(in the rows, 128 means zero)
Each row has a class, written after it.
[ 95  62 100 157 137 159 139 124 130 138 136 114  92  72 140 110 125 165
 119  88 107  56 137 158 139 144 126 115 147 116 150 170 168 141 149 115
 144 118 165 142 145 123 128 156 108  88 131]	Gelez
[ 84  42 110 141 114 154 101 126 174 151 117  92  76  88 125 113 140 176
 107 100 143 118 140 120 146 167 123 115 126 108 158 130 170 128 133 128
 149 183 185 191 122 107 129 150 107  96 120]	vovem
[103 144  92 106 108 179 169 128 103 161 177 122 119 148 182  89 108 128
 179 115  67 113 113 163 208 176 110 149 116 148 111 184 111 161 143 158
 129 105 129 154 108 163 134 123  91 137 121]	suv
[ 83  43  88 144 138 167 131 104 118 148 145 101  83  82 143 130 112 153
 122  73 112  69 122 160 119 144 122 120 135 124 158 147 159 146 151 121
 139 144 182 148 139 115  93 171  86  86 129]	gogu
[ 98  59 109 146 141 158 136 111 132 137 133  97  75  81 136 112 111 153
 115  79 111  79 121 152 131 146 118 132 123 124 142 171 168 134 133 107
 141 134 173 163 153 135 116 164  88  90 151]	vulip
[ 85  56  90 151 137 167 124 115 109 145 138  94  87  85 143 115 108 159
 120  71 100  75 125 159 122 144 130 116 134 122 153 155 153 152 143 107
 143 128 188 151 131 121 106 166  84  85 133]	gogu
[ 86 134  85 116 113 181 174 131  91 156 159 116 124 157 182  89 109 148
 180 110  58 121  97 160 212 165  98 149 106 134  94 177 105 144 124 151
 128  98 130 139  91 152 149 128  96 152 135]	taz
[ 88  57  90 148 138 160 149 115 123 137 124 106  83  99 152 107 113 185
 119  89 107  64 120 153 138 126 130 126 133 103 154 156 157 132 136 111
 141 124 179 128 129 108 122 173  92 119 138]	taz
[ 75  55 109 136 114 156 117 119 179 160 136  92 108  93 129 100 120 154
 103  97 134 108 156 115 142 152 155 123 128 113 154 119 180 112 136 115
 134 174 154 182 127 110 132 170  89 109 123]	suv
[112 140  93 124 120 175 167 122 111 155 167 112 118 145 180  93  99 155
 176 106  70 127 105 162 220 201 100 147 113 129 100 188 100 159 136 151
 139 103 154 168 101 168 141 112  79 147 128]	kan
[105 135  83 104 114 176 173 132  90 161 166 122 119 146 172  70 104 149
 190 111  59 143 108 174 209 183  97 150 122 139  99 196 108 160 129 146
 133 107 123 158 116 160 144 125  83 139 113]	fakag
[ 90  48 109 141 105 144 109 125 157 142 123  95 100  95 115 103 129 177
 107  97 130 104 142 123 147 152 133 132 137 110 168 117 176 107 131 125
 136 193 167 192 138 104 127 157  94 111 116]	rokug
[ 78 104 139 139 163 103  90 162  56 127  90 164 112 128 164 103 130 166
 157 114  92 159 156 102 159  98 123 125 124 122  69 168  73 142  70 136
  89  67 125 122 126 128 203 123 138 128 156]	vovem
[100  57 113 144 127 151 118 125 184 147 131  89  91  89 132 114 119 172
 101  98 140 110 129 135 158 172 143 116 129 111 147 126 172 110 131 122
 152 189 178 193 137 120 133 171  78 105 129]	kan
[ 75  39 104 136 121 156 111 122 172 156 134  93 102  92 139  89 113 169
 115  94 131 107 150 121 148 167 152 119 125 114 156 126 179 109 136 123
 130 183 162 192 133  99 124 174  88 115 120]	suv
[104 137  88 106 105 178 172 134  89 151 153 110 116 149 177  96 112 150
 172 117  56 112  85 166 208 162 103 145 106 139 104 179 111 151 128 153
 132  99 141 130 105 153 136 122  99 148 122]	taz
[113 131  85 101 106 172 176 131  83 159 165 125 121 145 170  83 102 150
 187 109  63 127 111 174 207 181  94 158 121 136  99 199 114 157 134 143
 131  99 122 153 114 162 141 119  86 125  97]	fakag
[108 172  92 114 117 173 158 138  94 129 167 112 127 137 158 124  88 157
 148 117  79 134  78 148 175 139 140 100 108 144 120 193 101 134 105 121
 145 143 137 112 130 157 127 127  79 128 134]	pum
[ 90 121 138 131 146 111  95 165  52 122 104 157 134 120 162  85 103 166
 167 116  91 149 153 106 160 102 125 136 142 121  71 170  76 136  85 119
  80  67 103  89 144 130 211 116 128 133 146]	solur
[101 146  92 118 103 180 159 123  81 147 162 115 126 149 166  91 112 145
 179 109  64 120 111 163 208 164  91 147 123 140 112 178 103 155 123 150
 131 116 137 171 106 161 142 114  91 131 127]	rokug
[ 85  43 100 132 117 154 112 134 159 150 123  90  93  91 125  77 116 181
 114  93 122 116 136 134 154 177 141 123 135 107 145 129 175 122 121 110
 141 168 166 180 135 113 139 170  84 110 105]	fakag
[118 140 116 153 158 100  73 174  78 137  86 161 108 131 162  80 105 155
 148 115 103 151 147 113 178  96 127 103 120 123  72 127  93 129  71 122
 104  74 114 106 169 113 199  99 117 136 139]	vovem
[ 84 125 131 136 177  85  86 168  64 113  97 187 130 113 169  89 115 176
 165 111  78 148 154 102 148 117 130 129 134 127  64 172  68 144  81 118
  89  72 111 101 141 137 214 121 134 131 149]	nakor
[106 108 137 142 166 101  95 165  53 121  94 165 128 124 175  91 103 173
 171 103  79 154 153 111 172 131 130 147 126 129  59 176  73 142  73 129
  89  72 137  99 146 135 205 122 137 141 142]	vulip
[ 84  61  88 147 136 164 140 108 122 147 159 120  69  88 140 103 107 174
 118  85 118  64 124 142 159 136 128 130 144 108 157 173 157 151 143 107
 137 147 178 132 131 120 115 151  85 114 128]	pum
[120 152 106 155 165 112  81 160  91 138 112 145 114 127 154  83  90 159
 141 104 110 144 150 116 181  71 149 111 116 115  77 141  99 125  74  84
 112  91  94  94 172 119 182  96  94 155 135]	pum
[ 74  54  97 153 136 162 133 109 115 140 139  92  94  86 141 102 122 182
 117  74 105  81 137 146 135 131 124 115 144 114 162 154 154 131 124 121
 137 153 169 163 149 119 115 176  78 116 144]	rokug
[ 88  53 119 146 107 167 111 133 178 139 128  82 103  72 123 109 123 169
 106 104 142 113 150 129 127 141 136 123 136 112 165 136 181 112 143 105
 147 180 158 172 144 110 130 161 100  87 134]	solur
[123 148 116 155 157 108  69 168  82 147  85 146 107 128 158  76 106 158
 155 117  99 152 143 110 179 103 118 100 113 119  77 140  93 133  70 121
 108  63 124 117 157 118 197  82 116 144 131]	vovem
[ 81 100 146 142 162 102  89 171  54 133  92 172 112 125 164  98 123 169
 161 117  90 156 154  95 160 105 127 121 121 118  73 175  74 139  68 143
  95  73 134 113 131 129 214 114 137 126 145]	vovem
[102 153  83 115 126 170 154 134  85 129 149 104 131 130 154 158  91 129
 153 103  72 134  78 158 132 132 146  91  97 161 114 175 102 127 111 118
 147 125 126 136 141 164 108 146  78  87 140]	gogu
[ 77  40 112 138 113 159 108 126 176 155 118  91  80  85 130 101 135 181
 113  98 134 121 133 118 144 169 126 110 125 110 160 131 162 126 131 130
 144 191 186 195 122  99 127 152 107 103 128]	vovem
[ 95 162  85 107 117 170 161 136  97 135 170 108 125 140 151 131  93 150
 148 115  81 140  78 146 174 136 134 106 109 149 114 190  98 130 107 126
 140 148 124 110 130 162 126 139  79 127 141]	pum
[ 88  50  95 136 131 152 147 120 123 142 138 113  88  87 140  96 108 165
 120  91 107  88 123 159 135 157 126 127 145 112 151 166 156 136 139 117
 141 128 175 149 144 120 128 176  83 101 126]	fakag
[102 132  88 100 106 180 173 132  90 164 170 120 122 146 171  71 101 145
 191 109  59 143 110 166 214 188 100 149 118 138  94 192 106 158 128 148
 130 103 117 155 111 162 145 123  83 137 109]	fakag
[ 86  52 115 135 104 155 113 128 175 152 117 102  77  93 123 101 140 168
 106 102 139 111 133 122 147 159 128 119 132 112 158 116 170 129 134 122
 145 189 174 196 125  99 128 149 111  96 131]	vovem
[119 143  99 104 108 177 169 119  99 154 161 113 121 141 173  96 113 139
 180 104  69 127 103 166 215 171  79 168 113 157  97 181 116 160 130 140
 129 103 140 153 111 160 131 110 104 125 132]	vulip
[125 142 103 145 159 102  92 169  72 139  93 158 124 125 155  64  86 151
 158 111  90 152 152 129 180  98 143 122 118 120  59 144 108 117  70 103
 104  67  85 106 187 126 194 109  98 138 108]	fakag
[101  56 110 152 141 163 142 112 148 137 145  91  78  83 141 122 108 162
 106  89 125  75 119 160 135 167 129 113 127 107 148 164 157 129 144 125
 153 145 188 165 151 137 110 173  64 101 144]	kan
[ 99  56 109 140 111 151 114 132 169 148 116  82  95  88 126  97 114 165
 105  92 125 115 135 129 148 171 132 139 124 118 146 127 180 116 128 109
 138 186 174 177 143 113 130 160  94  95 139]	vulip
[103 167 105 113 118 178 157 138 105 124 152 103 139 115 151 118  91 155
 152 120  85 149  91 143 142 130 135  87 114 153 123 182 109 117 115 112
 137 121 105 126 156 154 131 132  78 115 153]	solur
[ 97 150 101 115 125 155 154 128  82 117 151 112 142 139 151 139 102 151
 151 112  70 145  85 150 151 116 130  93 102 158 123 186 101 105  96 134
 141 120 121 146 155 157 134 140  79 124 148]	rokug
[ 82 107 132 141 168 101 100 166  51 125  91 161 128 131 170 101 111 178
 164 113  70 141 140 105 166 100 141 127 117 115  63 178  78 120  64 134
  90  62 125  98 128 127 215 135 135 163 134]	taz
[ 97  46  91 134 137 155 143 121 116 145 140 109  82  89 144  84 112 181
 132  85 106  82 120 168 146 163 117 129 147 116 149 166 156 150 140 119
 142 127 178 150 146 118 117 169  81 115 114]	fakag
[102  55 108 144 130 153 140 112 131 141 134 108  82  83 140 110 114 165
 119  82 109  77 121 151 140 154 111 143 131 121 148 170 162 133 139 117
 135 135 181 154 145 120 121 157  94  99 145]	vulip
[126 165 109 154 167  90  72 176  89 129  90 160 135 119 158  66 100 166
 150 113  94 143 157 117 166 104 122 114 129 118  75 134  96 132  84  95
 103  72  96 112 175 119 207  93 108 134 139]	nakor
[ 79  64  90 146 130 162 141 110 132 144 154 114  78  88 135 108 107 162
 109  92 122  72 127 145 147 132 125 134 134 104 158 161 156 137 145 111
 136 152 170 131 140 119 113 151  84 112 140]	pum
[ 85  51 105 143 110 162 112 130 167 153 143 101  92  86 130 105 114 180
 106  99 134  98 140 120 163 158 146 122 134 105 163 134 169 121 133 109
 140 197 176 171 124 104 130 152  94 109 121]	pum
[ 76 110 132 136 165  97  98 156  60 140 115 160 137 129 172  96 108 151
 169 111  79 148 159  99 168 101 145 133 127 132  66 182  79 133  76 138
  90  56 120  99 132 139 206 133 129 155 131]	suv
[106  56 107 146 138 154 134 115 136 143 129 106  77  85 143  99 106 172
 120  76 110  81 125 145 136 159 122 133 131 115 146 157 156 143 140 112
 136 141 171 148 155 120 118 155  84 108 144]	vulip
[ 95  95 142 130 159  93  87 163  64 116 108 161 123 115 167  95 109 170
 168 123  74 155 139 105 171 121 135 126 130 110  67 176  76 122  86 135
  91  63 121 106 143 128 203 138 133 144 149]	tumo
[124 152 117 165 158 107  86 172  91 130  88 163 140 109 154  69 101 148
 152 117  86 130 160 130 174  92 139 109 122 122  63 146 118 112  82 102
 102  64  93 111 180 110 202  91 121 130 132]	Gelez
[ 88  51  93 148 139 162 132 108 111 140 137  95  86  87 141 128 110 151
 118  73 107  66 117 161 109 124 128 117 129 120 158 157 157 146 143 106
 147 127 184 143 142 120  97 163  83  79 134]	gogu
[ 90 103 141 131 156  99  95 162  63 113 105 159 126 117 169 107 109 163
 165 126  69 155 144 111 169 106 141 120 128 117  63 169  79 124  84 138
  96  66 108 102 149 139 195 152 129 135 162]	tumo
[ 89  55 105 133 130 157 130 120 131 132 145  92  80  78 140 104 119 175
 113  93 106  80 119 146 144 143 125 119 134 106 156 145 160 129 144 115
 142 124 167 143 144 123 113 188  89  94 156]	tumo
[102 161  94 120 124 157 165 140 102 126 151 123 150 123 155 136 110 139
 157 120  67 125  92 160 160 131 126 100 113 164 105 184 117 119 113 127
 144  98 115 120 147 162 136 128 105 107 136]	Gelez
[ 85 107 132 135 158 100 102 161  59 139 113 169 135 129 172  89 102 158
 173 115  79 141 159 104 164 118 147 133 129 126  71 175  78 133  84 143
  83  72 118 109 144 131 199 132 125 154 130]	suv
[ 89  50  97 140 135 158 140 115 131 136 125 105  76  92 148 117 121 181
 113  88 116  66 115 158 139 134 131 121 130 109 156 148 156 138 142 118
 149 134 183 133 130 109 124 177  99 117 134]	taz
[ 88 111 127 140 160 106  99 164  53 127 115 164 123 129 166 102 102 178
 158 110  88 147 153 101 173  98 148 131 133 114  75 187  70 144  76 112
  94  92 124  90 133 133 200 119 123 145 136]	pum
[100  55  96 135 130 152 140 124 120 131 125 113  73  79 138  92 114 177
 113  88 101  69 118 170 137 143 133 125 134 116 152 163 172 142 137 105
 145 120 175 167 159 117 113 164  77  96 120]	fakag
[109 155  94 113 126 157 163 128 106 123 139 107 131 127 153 139  94 137
 150 107  81 151  85 152 153 142 132 115  95 162 101 182 111 111 103 115
 136 131 120 143 153 160 122 144  90 107 159]	vulip
[109 164 106  97 115 151 156 139 102 115 157 102 126 124 147 139 101 131
 141 131  71 143  68 152 162 128 135  93 101 149 111 173 115 108 115 127
 148 113 110 130 157 163 125 157  89 107 164]	tumo
[121 147 103 152 163 112  68 161  66 137  94 141 126 125 157  91  89 142
 146  93  87 145 150 122 160  87 148 108 116 126  67 128  99 130  75  95
  98  70 102 107 167 118 185 108 100 122 127]	gogu
[ 96 159  84 117 126 171 162 131 110 130 160 112 126 137 154 131  88 155
 147 115  85 144  84 149 169 123 147  96 109 147 116 188  94 129 109 108
 148 143 118 123 134 160 128 133  77 124 149]	pum
[ 91 148  83 117 129 179 151 133  84 136 147  94 145 131 160 133  87 146
 155  96  68 149  88 150 138 137 147  84 102 154 109 172  94 124 102 112
 135 127 122 130 133 156 120 148  69  97 145]	gogu
[ 82 105 123 142 178 106  89 154  38 130 104 165 131 125 161 113 103 156
 166  94  84 147 148 105 141  95 143 123 126 127  69 162  72 135  74 116
  89  71 124 107 134 125 198 131 119 119 140]	gogu
[ 91 156  78 113 124 171 151 129  87 137 142  99 132 128 147 145  83 129
 148 100  74 141  85 145 130 124 151  85  93 153 112 159 103 118 106 111
 135 129 111 136 145 157 110 145  68  89 152]	gogu
[ 98 103 144 129 161  93  90 170  60 108 107 166 123 123 171  93 112 176
 168 123  69 156 142 110 175 116 140 127 132 117  71 165  77 132  86 137
  99  69 121 107 150 130 203 150 136 143 158]	tumo
[ 98  53 110 144 127 156 120 125 176 149 133  86 100  97 138  97 118 196
 112  95 129 119 138 131 167 186 132 129 132 101 154 141 158 116 133 128
 144 177 194 188 119 114 141 165  82 120 126]	kan
[117 163 108 152 180  90  73 163  90 126  95 159 133 117 159  70 107 166
 148 108 101 144 158 109 166  86 122 114 133 122  72 132 102 128  77  84
 102  61  94 103 170 122 208  96 108 132 137]	nakor
[125 145 110 160 165 108  75 164  78 133 106 151 125 135 155  76  89 163
 137 105 108 142 151 126 183  82 148 110 118 112  79 148 102 129  75  94
 104  94  96  96 170 116 188  97 103 160 133]	pum
[110 145 103 110 116 174 173 116 108 155 173 117 124 147 176  99 110 140
 174 110  74 126 101 166 225 184  85 155 111 137  94 184 100 153 134 158
 133  93 149 165 103 166 146 108  87 145 131]	kan
[102 104 146 138 171  95 108 159  68 126 106 170 132 125 170 103  99 181
 158 112  86 156 148 100 171 120 144 126 123 112  67 186  64 120  80 135
  93  68 129 120 145 135 220 120 112 146 141]	kan
[ 90 153  84 109 124 158 168 140  81 122 140 110 130 144 161 133 101 154
 144 118  66 136  73 153 159 130 137 104  99 146 104 180 105 109  99 129
 133 113 124 109 134 153 138 158  83 133 150]	taz
[ 87  96 125 138 176  98 104 164  53 122  98 174 124 127 157  86 110 174
 169 108  83 164 156 116 161 109 143 138 130 119  54 185  78 133  71 122
  92  56 102 115 138 136 203 138 118 143 127]	fakag
[116 143 124 156 158 106  69 167  84 140  83 149 112 130 156  82 114 145
 143 122 112 158 160 110 171  89 125 103 115 116  75 128 102 120  65 119
 104  75 109 114 168 121 202  97 119 132 138]	vovem
[ 77  49 112 139 111 163 113 131 165 153 120  97  81  90 129  94 125 169
 114 107 138 117 139 122 149 173 121 118 127 107 153 129 164 121 133 129
 137 186 184 188 117 104 133 153 104  86 131]	vovem
[125 157 113 163 160 111  80 168  88 134 109 148 123 126 154  83  85 156
 133 110  98 138 146 116 179  79 152 100 126 114  77 141  99 125  73  94
 110  94 101  94 179 119 190  99  95 155 139]	pum
[ 97  50  96 135 129 154 142 116 130 147 137 109  86  88 137  89 108 176
 125  86 107  84 120 161 134 160 124 121 148 114 149 160 159 142 138 112
 145 134 176 152 147 114 119 169  77 116 116]	fakag
[ 91 122 130 141 184  85  91 166  53 117 100 175 134 110 169  88 122 195
 168 103  76 145 158 104 145 116 121 132 142 118  73 193  66 150  82 117
  88  61 119  98 135 134 209 116 134 140 140]	nakor
[ 81  57  95 148 129 152 136 108 110 136 138 100  85  82 138 115 122 169
 116  81 105  78 128 147 137 126 128 121 141 121 158 164 155 136 132 121
 142 141 169 154 155 125 108 161  85 112 135]	rokug
[119 152 117 153 159 104  81 165  86 142 101 141 130 130 165  75  91 139
 143 110  90 134 158 118 168  80 155 105 116 122  75 142 109 114  73 113
 100  67  91 105 184 120 191 116  97 153 132]	suv
[ 93  52 118 126 107 148 111 132 175 137 134  88  94  87 122  94 125 176
 104 105 125 109 124 127 157 162 139 123 134  99 157 114 174 111 143 112
 150 174 162 175 136 107 136 177  99  99 139]	tumo
[133 136 109 146 159  95  90 168  78 137  93 157 129 130 158  65  87 165
 165 109  82 154 148 130 178  98 140 118 129 122  64 150 102 128  74 110
 111  64 101 106 184 116 192 111 106 160 109]	fakag
[ 83  63 101 144 156 142 135 114 137 127 143 128  86  75 138 105 125 176
 119  82 117  65 123 150 115 139 108 120 141 118 153 164 154 137 149 102
 140 129 156 157 155 119 122 158  86  91 150]	nakor
[101  68 105 152 144 160 145 107 145 142 141 101  80  83 146 113 109 174
 117  89 113  77 120 151 147 161 126 119 134 105 149 172 146 129 137 126
 142 132 189 161 135 130 122 164  75 111 139]	kan
[115 148  97 112 102 180 169 127  98 153 156 117 121 143 177  84 101 135
 183 107  62 132 108 169 212 187  93 164 110 151  96 184 109 160 130 137
 130 116 142 153 112 164 137 112 100 124 139]	vulip
[ 84 114 128 133 185  88  81 164  63 112 102 168 131 114 169  87 125 189
 163 100  84 151 152 107 157 114 124 128 140 132  67 175  74 152  80 110
  93  66 118 105 134 137 209 128 134 133 143]	nakor
[101  47 118 143 121 156 122 129 184 147 134  91  94  85 131 103 109 181
 106  98 134 108 129 128 153 188 142 120 118 105 152 132 163 107 141 128
 148 180 190 195 135 115 127 159  76 108 127]	kan
[102 132  86 103 113 175 170 130  89 162 166 119 124 147 170  71 102 144
 191 108  63 136 106 175 209 185  90 155 118 140  92 189 108 157 126 142
 130 101 124 161 111 163 143 122  88 134 109]	fakag
[103  49 123 138 111 155 114 127 180 145 117  90 101  90 129 102 117 174
 111  93 134 116 143 133 143 177 129 141 125 116 151 120 172 118 134 110
 144 195 179 185 138 109 134 163 104  94 135]	vulip
[109 161 101 100 116 157 156 140  99 119 157 104 128 128 152 140  97 133
 144 128  73 140  75 149 165 133 138  91 105 148 105 166 115 107 112 124
 143 118 100 129 153 170 127 163  80  96 159]	tumo
[119 145 118 160 155 111  79 164  87 135 101 148 135 113 156  75  89 152
 153 109 104 150 156 115 164  82 131 112 128 119  79 146 105 118  87  97
 103  66  86  99 184 114 201  93 110 147 141]	solur
[ 89  69  97 146 148 151 130 119 136 129 134 108  85  73 141 108 122 182
 118  89 123  74 132 150 114 147 115 115 145 115 158 164 152 150 150  91
 149 128 175 144 136 127 119 161  84  78 147]	nakor
[ 97 153  98 100 124 162 170 124 103 135 167 102 146 149 156 123  92 133
 151 113  80 134  75 152 155 129 137  96 108 161 117 188 107 121 116 130
 144 112 119 130 141 158 131 147  76 128 140]	suv
[ 97 158  94 102 119 158 164 125 101 146 162 116 137 141 155 120  89 131
 158 114  79 127  87 146 153 145 134 104 106 151 114 180 104 118 116 134
 129 118 114 129 140 158 132 140  81 129 131]	suv
